Each row is followed by its class.
-147   59   95   43 -244   17  136  -23  142 -242   -1 -144  -34  163 -236 -156   -9  -88 -187  270 -161 -104 -266 -116  105 -225   53  105 -201  -19   17 -210  -46  -61  -11  -52 -147
J
-215  338  158  -81  381 -193  130  -83 -198  240   -3   93 -112 -135   22  -31  119  -39 -109 -168 -234  194 -125   50  -72 -170   59  354  149  -71 -148 -239 -183  455 -226   61 -383
K
 -29   55 -150  -33   87  -15   97  140 -125  145  -21   -3  -53  -74  208  123  -54 -123   77 -200  -94   92  -80   78   -4  171   27 -136  164    0  -18  144  104 -136   88   86  -14
R
-170  269   39  -50   10    9  140   78 -137  -57   11  -88  -55  -94   26  -30  173   91  -81  -41 -102  -91  -32 -181   99 -102  -82  158   -3 -209 -147  -31  -31  170  -98  -37 -221
W
-112   89   -7  136  454 -189   29  -40 -133  308  -33  -47   89   75  268   78  -80  -53   88 -121 -150  407 -123  312    1 -165    7  233  232   50  -71  -29   69  299   84  149  -99
S
-121   30 -101  240  457   26  -64   80 -158   53 -110 -174  247  -40  162  -35 -136   94   92  -36  110   76  244   73   35 -138  -51   82  271   40 -179   95  178  327  157  108 -255
W
-242  501  129 -126   45   61  123  -49  -63 -172  140  -44 -128 -198 -200 -127   82  129 -254 -111 -109 -207   87 -263   38 -293  -49   35 -201  -14 -264 -140 -114  101 -296 -170 -314
Z
 -90  287  -66  -93  141   82  135  -23   69 -141  147 -125   10  -94  -10   13 -163  -47 -162 -190  -36  -48  -69  -94    6 -185   72 -189 -201  123 -184   -1    0 -193 -132    4   74
W
-214  267  187  -36 -135   61  143   10  -41 -221   64 -172  -79 -140 -117  -67  150  235 -120   33 -100 -185  -48 -273   80 -223  -83  175 -193 -201 -136  -14  -19  164  -95 -116 -239
Y
 -50   29  104 -179 -351 -153  237  -65  124  142   23   59 -251  111  -47  -84  122 -193  -92  113 -343  107 -500  -31   40   11   51  125  -78  -89  129 -193 -157 -149  -33  -51  -57
S
-132   42   70 -143 -219 -141  193   71 -111  137  -48   56 -259   -8  130   88  254  -14   74   -4 -331  222 -404  -62   10  225  -37  134  106 -248   45   42   -3   72  -14  -10  -68
K
-105  155  -14   12  208   -5  117  -31   42   76   65  -84   27   84   63   79 -122 -103 -124 -108 -166  157 -244  128   42 -245   81   31 -134   36  -16  -65  -22  -40  -57  109  114
W
 -89  101   40  -37 -276   61  124  -25   99 -161    3  -79  -36   21 -135 -177   31   -3  -72  182  -67 -171 -128 -246   99 -109  -50   53  -31 -112  -32  -64  -27  -74   33  -89 -189
U
 -35 -167  156   28 -533   -2  202  -33  258 -156   -6 -123  -72  300 -220 -152   43  -20 -134  421 -235 -102 -439  -97  210 -176   -1  185 -258 -183  170 -173  -69 -151  113  -64  -14
S
-195  241  144   52   45  -38  112   -3  -96 -122    4 -130  -36  -25  -65  -75  141  134 -116  120 -135 -102   27 -162  156 -197  -78  216  -30 -229 -154 -103   28  350  -77   16 -410
R
-117  -73   51  160 -190   27   24   47    8 -233  -97 -175  132  118  -55 -164   13  101   34  275  -29 -103  -97 -101  116  -53  -66  130  106 -162  -32   19   85  142  180   46 -227
U
  46  -85   85 -345 -696  -92  331  -76  240   87   49  147 -359  160 -114   -6  103 -506 -167  170 -525   36 -786   65   -9  234  138  -89  -73  -50  240 -275 -215 -535  -60  -77   57
J
  25  323  -82 -456  -17   18  244  -21   59  295  130  205 -359 -255  104  154    0 -418 -107 -397 -240  116 -377   38 -183  139  182 -239 -102  183   39   -1 -193 -552 -257 -114  259
Y
  10 -384 -145  290  109   -6 -146  136  -24    2 -189 -178  242  141  318   50 -103   12  310  219  100  164 -143  234   16  220  -50   58  340  -52   53  256  246  182  391  268  -31
W
-291  247  130  250  170  202  -74   47 -173 -515   14 -344  218  -22 -190 -213  -35  500 -266   62  230 -358  471 -262  252 -542 -168  158 -267  -76 -366  -16  107  400 -116 -112 -413
W
-173  -80  169   29 -451  124  112   83  164 -418   41 -239  -29  121 -215 -150  142  285 -142  336  -98 -269 -192 -306  192 -223  -54   90 -381 -192   82   75   25 -164  149 -120    9
S
 -32   50  -62 -265 -642   81  221   65  144 -167   28   28 -268  -17  -92  -55  102 -203  -75   41 -215 -171 -366 -251   39  184   22 -235 -130  -19   67    2  -84 -519  -34 -176   47
J
-271  317   95   40  -10  165   42   48 -107 -422   74 -179   14 -164 -123 -133   91  340 -153   16   51 -327  205 -378  136 -341 -118   64 -188 -154 -246   47   38  185  -92 -113 -354
K
 -79  -31 -117   56   88   26   52  144  -82  -54  -46 -103   13  -46  176   50  -93  -55   55 -108  -13   54  -64   93   10   43   22 -166   50   70  -55  198  150 -169  122   59   46
S
   5   67 -121 -100   68 -195  226   39    6  350   37   79 -150   92  208  156    9 -355   58 -135 -279  354 -441  251  -19  194   78  -40  144  -34  121   -6   26 -150   29  162  129
Z
 -11  174  -66 -153  244 -278  193   44 -176  567   53  133 -215    7  389  266  181 -189  155 -311 -287  525 -374  265  -66  217  -21  134  253 -119   58   28   12  147  -43  140  124
Z
-333  363  215   64   41  182   81   36  -67 -509  128 -287  -12 -120 -222 -144   81  456 -297   19   46 -396  246 -407  178 -554 -143   78 -482 -126 -302   -9   25  211 -224 -147 -253
S
 -52   58  141 -173 -297 -142  238 -103  124  147   25   17 -202  106  -90  -78  130 -178 -115  145 -353  134 -465  -23   38   -8   49  173  -56  -91  113 -218 -142  -71  -29  -82  -63
Y
-135    9  -12   79   34   67  117   78   27 -135  112 -242   51  164   95  133   11  199  -32    0  -49  105 -132   16   97 -218  -68   26 -269 -103  -17  172  151    5   87   49  290
S
  97 -135 -136  -88 -447   73  109  -10  305 -107   -2 -114  -66  219   70   79 -100 -245   51  142 -189   60 -527  -43   52  186   43 -294 -166   38  198   99   29 -553  154   25  369
F
-141   69  162   -5 -309   38  119  -42  150 -253   -9 -163  -28  139 -278 -159   21   17 -221  251 -189 -128 -269 -126  107 -229   39  133 -252  -89   56 -169  -93  -60  -15  -87 -126
U
 -89   37  -92  213  154  173  -98   61   43 -228  -35 -238  304   23  -88  -85 -298   84  -11   97   88  -60  191  -23   22 -157   76 -122   48  219 -147   86  175  -36  228  -22  -84
R
-105  421  -71 -236  348   25  162  -22 -122  173  155   62 -110 -222  104  117  -77  -80 -109 -453  -84  158  -63   14 -109 -112  114  -83  -66  162 -172   25  -59 -152 -217  -66  152
K
-210  205   65   -4  197  117  179  -60   34 -237  182 -210    0    1 -130    9 -143  103 -284 -108  -34  -43  -10   15   41 -458   48  -21 -423   99 -137  -36   23  -81 -110  -45   70
J
-257  111  254  104 -211   74  141   -3   40 -346   61 -281  -42  181 -191 -105  182  330 -224  295 -114 -173  -93 -257  280 -435 -136  258 -443 -315   -8  -39   56  210  -58  -89 -126
Y
-108  250  -13  -11  314   -1   58  -71  -49   54   72  -89   13  -43  104   89 -133  -36  -36 -212  -74  186 -112  128  -76 -125   23    5  -15  160 -171  -45  -15   35  -86   62   -5
F
 -56   65  -64  -54  175 -113  156  117 -145  201    1  -39  -71    7  281  130   29 -105   41 -215 -179  241 -236  185  -20   96   33   10  115  -28  -21   56   59  -15   39  107   63
S
-117   39  -56  250  133  196  -42   61  100 -345  -34 -284  248   65 -109  -87 -274  113  -62  126   77 -132  146  -75   88 -300   21 -111 -137  135  -80   99  165 -138  195    3  -10
F
 -61   51   59  -84 -365  -43  100  -31  102  -49  -45    3 -106   74  -61 -130   48 -134  -85  111 -235  -64 -358  -77   98  -16   34   46  -35  -58   31 -129 -146 -140  -18  -56 -151
S
 -43  167    3 -284 -185 -136  218   33  -66  241   12  166 -280 -159  164   76  158 -269   57 -122 -352  134 -450   -9  -93  344   76  -25  191  -98   33  -10 -106 -184  -36   40  -68
R
  34 -119  -62  -85 -171  -33  192  -44  151   92   62  -59  -35  226  109   80   -6  -83    6   74 -191  221 -412   74  101   22   34  -19 -118  -75  177   58   56 -229  154   44  328
K
 -53  -85  -32  147   -9  -88   89  -36  127  -39  -15 -170   83  264  103   70  -71  -66   23  168 -125  217 -332   96  164 -141    6  108 -126 -116  122    9  108  100  122  157  104
K
 -97  169   61  -74 -367   83  135   32  154 -313   15 -112  -80   12 -133 -128   48  -55 -142  153 -174 -219 -225 -245   94  -96   29  -47 -206  -68   22  -77  -95 -214  -13  -58 -144
F
  86 -308 -152    6 -391   34   64  113  181  -36  -86  -78   17  206  118    9 -119 -237  119  177 -156   94 -414   80   36  277   87 -278   74   72  212  160  134 -542  340   29  238
S
-107  296  -28 -190  207  -33  286   96  -99  195  189    7 -244  -53  113  225   98  -52  -85 -287 -154  229 -176  108  -24   -4   -9  -44 -158  -68  -95   63   49  -36 -201   15  199
Z
-161   68   48   43 -461  243   50  136  124 -561   18 -285   19  -15 -196 -153   97  265  -84  262   51 -438  -20 -467  194 -148 -102  -91 -319 -160  -33  181  111 -219   98 -152  -31
Y
 -91  -73  143   24 -450   54  138  -52  193 -247  -23 -171  -38  151 -209 -180   17  -16 -145  400 -190 -125 -350 -153  126 -107    9   97 -176 -103   75 -162    6 -133   98  -65 -162
W
  11  -79   -2 -210 -531 -122  254  101  130   99    7   61 -281   62  139   57  289 -262  135  189 -313  100 -621  -70   25  356   -4  -11   61 -273  254   68  -24 -254  142   69   71
Y
-289  122   95  208  735 -153    7   -3 -366  256  -49 -180  103  -30  307  221   94  280   35 -211 -137  401  124  227  -10 -305 -127  401  106 -164 -136   83  128  699  -30  137 -122
W
 -20  108 -139  -54  274 -153   78  147 -223  344  -46   52  -51 -137  361  189   73 -114  197 -363  -92  306 -105  186  -75  274  -12  -52  384  -25 -130  164  102  126   45  160   18
S
-155   76  -15  153   81  174   42   32   85 -342   77 -320  131  130  -40  -17 -177  168 -105  102   35  -69    3  -42   86 -303  -46  -70 -300   63 -103   86  140  -53   82   18   68
F
 107 -183 -165    0 -287   73   88   99  252  -58  -31  -97   50  204   96   52  -95 -312   76  196 -101   63 -428   85   71  228   87 -267   18    5  170  108  122 -423  270  121  275
Y
-107   -8   96  -51 -645  206  197   15  283 -571   85 -266  -57  112 -306 -158   70  162 -171  388  -91 -368 -198 -475  201 -140  -80 -167 -446 -220   33   51   74 -333   77 -171   61
U
 107 -147 -128 -216 -231 -129  174   42   94  320  -18  129 -180  147  214  168  -36 -491  106  -47 -346  385 -677  321 -133  419  161 -151  224   58  226   11  -24 -464  131   94  301
U
 -83 -150  -49  359  100  144 -144   11   63 -292 -123 -312  381  146  -59 -120 -319   78   18  301   89  -74  129   70  125 -163   19  -44   78  107 -104   68  227  117  320   64 -225
R
 -71  211  123 -217 -266 -113  251  -96   92  115   56   76 -273   31 -126  -50  127 -221 -171   28 -343   36 -469  -64   50    3   56   61 -131 -114   36 -237 -196  -85 -213  -54 -100
Z
 -33   15   26  -54 -130   23  141  -36  159  -53   59 -118  -43  106  -28   86  -36  -88  -68   33 -171  111 -337   41   -1 -101   92  -14 -184   18   86  -16   11 -179   35    6  208
J
-136   55  -83  288  429   37 -106    6  -68  -53  -50 -204  326   69   54  -98 -253  118   -2  -52  123   79  209  130   78 -317    6   42  120  196 -214   24  143  216  162   87 -129
S
  60 -277 -129  133 -224   87  -43  110  122 -112 -141 -156  161  176   76  -40 -152 -143   98  207  -61    4 -219  107   75  162   59 -220  147   89   78  108  171 -299  339   46   76
S
-172 -168  -53  349  310   -7  -72  119 -113 -117 -132 -266  253  146  184   54  -54  118  127  159   14  137   84  193   94 -158  -72  131  163  -74  -25  181  268  339  288  178 -134
J
-285  140  110  273  294   60  -81   77 -318 -182 -123 -200  167 -145   29 -113   63  365   41   28  110 -141  404  -93   87 -288 -175  303  185 -128 -301   34  123  628   23  -40 -584
J
 -46 -255 -145  111 -244  164   52  187  127 -310  -65 -238  117   97   52    8 -110  -44   90  211   -8  -67 -183  -26   24  115   40 -208    6   47   90  246  224 -356  368   30  130
J
  54 -183   83  -96 -899  203  182  -50  476 -439   21 -121   -1  337 -297  -68   31  -75 -164  542 -313 -276 -536 -291  212    1    0 -123 -413 -237  273  -62 -100 -484  129 -117  272
K
 -77  113    8 -186 -367   79  192  101   35 -131  -34  -21 -233 -119  -36  -86   97 -111  -47   52 -201 -196 -225 -253   16  136   -9 -143  -62  -67   19   23  -63 -341   -9 -127 -138
F
  35   19  -85 -210 -126 -113  213  -32  155  224   32   85 -196   10  130  112  -47 -367   36 -132 -351  245 -537  100 -108  195  169 -176   42   87  196   23  -63 -499   73   93  262
F
-105 -104   90   56 -450  199   46  -82  268 -528  -28 -228  108  196 -345 -327 -161   62 -243  426  -28 -335 -219 -276  195 -277   92  -49 -376   53   57  -75  -43 -319  108 -153  -49
K
-273  209  180  135   94  -61   73   21 -153  -77  -13 -157  -30   41  -38  -35   94  199 -124   84 -169    7  -26  -39  118 -323  -74  352 -128 -176  -60 -107    8  409  -68   26 -356
R
-141   84  -43  100  187   39   62   99  -17  -38   19 -161   71   69   65   82  -93  -20  -43  -12 -111  128 -132  119   26  -80    8  -40  -32   32  -53   72  126   11   78   69   35
Z
-106   35  110   52 -278    9   76   23   16 -144  -52 -124  -23   89  -92 -126   88  121  -73  171 -119 -105 -111 -152  181 -148  -64  135  -99 -160  -22  -47    2   56   32 -100 -169
S
 -50   57  -36   23  114  -75  150   13   14  148   73 -136   32  184  153  122  -40  -51  -18  -46 -148  297 -272  155   65 -114   17  100  -69  -35   46  -17   71   29   63   93  170
W
-109  -34   64  -43 -509  157  133   20  219 -314   44 -149  -23  131 -210 -193  -27   -9 -138  321 -156 -195 -310 -210  108  -91   38  -56 -235  -20   69  -17   -7 -371  145 -159   31
Y
-192  228  199 -153 -282  -82  266   42   -2  -82   82  -51 -325  -45  -22   58  222   32 -128   -9 -342   -3 -386 -142   41 -100  -36  171 -269 -266   68  -44 -105  -12 -150  -14 -121
F
  89 -392    3   -4 -733  102   96   49  335 -218  -87 -126   29  343 -141 -157    4 -183   50  586 -179  -66 -564  -91   99  279   77  -90  -44  -81  286   22   65 -505  377  -64  235
Y
  46 -159 -169  159 -141  144  -70   42  213 -226  -70 -213  276  134  -55 -118 -233 -117   90  237  108  -55  -83  -52   43   85   83 -245  114  164   -9  116  177 -260  330   27   90
Y
-257  283  125  198  215  182 -131  -36  -96 -349  -34 -234  257 -129 -166 -275  -70  353 -129   90  130 -298  379 -265  119 -433  -78  132  -12   46 -319  -26   49  308    6 -130 -444
Y
